Below is a small trained network, with its code and all its weights. Each question gives an input and a class and asks what happens when units are switched off, that is, made to give their printed mean instead of their output.

import numpy as np


def w(rows, s, z=0):
    codes = np.array(rows[::2]) - 128.0
    scale = np.full(codes.shape[1], s)
    scale[-1] = z or s
    return codes * scale


def f(y):
    return y / 2 * (1 + np.tanh(0.7978845608 * (y + 0.044715 * y**3)))


def log_softmax(a):
    a = a - a.max(-1, keepdims=True)
    return a - np.log(np.exp(a).sum(-1, keepdims=True))


def net(x, mask):
    res = np.array(x, float).reshape(1, 7) / 4 @ E
    y = f(res @ A[0][:, :-1].T + A[0][:, -1])
    res = res + np.where(mask, y, B[0][:, -1]) @ B[0][:, :-1]
    return log_softmax(res[-1] @ U[:, :-1].T + U[:, -1])


A, B = {}, {}
E = w([
[130,128,129],'x0',
[129,131,124],'x1',
[115,197,31],'x2',
[127,129,125],'x3',
[212,37,45],'x4',
[128,126,128],'x5',
[253,209,163],'x6',
],0.0054)
A[0] = w([
[250,203,169,1],'neuron 1',
[147,136,135,36],'neuron 2',
[33,67,97,47],'neuron 3',
[194,65,64,65],'neuron 4',
[114,177,62,64],'neuron 5',
[192,54,56,36],'neuron 6',
[112,207,41,72],'neuron 7',
[111,216,31,65],'neuron 8',
[40,230,194,5],'neuron 9',
[152,56,254,78],'neuron 10',
[135,94,190,69],'neuron 11',
[31,66,97,43],'neuron 12',
[128,128,128,37],'neuron 13',
],0.01,0.0081)
B[0] = w([
[197,168,159,208],'neuron 1',
[150,100,218,34],'neuron 2',
[197,149,155,217],'neuron 3',
[73,134,177,212],'neuron 4',
[139,82,141,105],'neuron 5',
[75,134,186,198],'neuron 6',
[141,75,125,176],'neuron 7',
[143,71,124,191],'neuron 8',
[58,131,185,229],'neuron 9',
[128,71,108,248],'neuron 10',
[131,95,136,95],'neuron 11',
[198,149,157,216],'neuron 12',
[146,55,253,28],'neuron 13',
],0.049,0.0017)
U = w([
[231,224,128,34],'0',
[2,182,162,14],'1',
[107,177,28,243],'2',
[114,187,31,242],'3',
[110,180,31,218],'4',
[132,29,50,2],'5',
],0.0059,0.0057)

Each question gives the input, the list of numbers given to net, and the class t.
The units are the neurons (one row each of A and B). Each row of codes is followed by its name. A weight is (code - 128) times the scale printed after its matrix; where a second scale follows, it is the last column's (A, B and U).
mask holds one flag per neuron, in row order. A switched-off neuron (its flag False) gives its mean, the last column of its row in B, instead of its output. The means were averaged over made-up inputs and are rounded, as every weight is.
A unit's drop is (log p(t) with every unit on - log p(t) with that unit switched off) / (log p(t) with every unit on - log p(t) with every unit switched off).
The circuit of an input: a set's keep is (log p(t) with only the set's units on - log p(t) with every unit switched off) / (log p(t) with every unit on - log p(t) with every unit switched off). Starting from the 12 units with the biggest drops (on a tie, the unit counted first), units are removed one at a time, each time the one whose removal leaves the highest keep (on an exact tie, the one counted first), for as long as the keep stays at least 0.8.
circuit, biggest first: the units of the circuit, biggest drop first
top k neurons: the k neurons with the biggest drops, biggest first
drop of u: that unit's drop, to one decimal
input [4,4,-7,2,0,-4,-3], class 5: circuit, biggest first	(neuron 10)
input [4,-3,8,2,5,2,6], class 5: circuit, biggest first	(neuron 8; neuron 7)
input [2,3,6,5,3,-5,1], class 5: circuit, biggest first	(neuron 8; neuron 7)
input [4,2,0,-1,7,4,4], class 1: circuit, biggest first	(neuron 4; neuron 6)
input [4,6,4,-4,5,2,-3], class 1: top 2 neurons	(neuron 4; neuron 6)
input [-1,1,7,2,1,1,-1], class 5: top 3 neurons	(neuron 8; neuron 7; neuron 5)
input [4,2,-6,2,7,1,5], class 1: circuit, biggest first	(neuron 4; neuron 6)
input [1,-4,-8,-6,5,2,-6], class 5: top 2 neurons	(neuron 10; neuron 11)
input [7,4,8,4,5,5,8], class 0: top 2 neurons	(neuron 1; neuron 10)
input [-4,-2,8,3,4,-6,3], class 5: drop of neuron 10	0.0
input [-5,5,7,-6,-4,-1,2], class 5: drop of neuron 7	0.3
input [-4,-2,-1,-7,-8,-6,0], class 1: drop of neuron 9	0.8
input [2,3,7,2,-6,4,6], class 5: drop of neuron 10	-0.1
input [7,7,-8,-4,-1,-2,-4], class 5: circuit, biggest first	(neuron 10)
input [-3,-5,5,2,6,5,4], class 1: circuit, biggest first	(neuron 4; neuron 6)
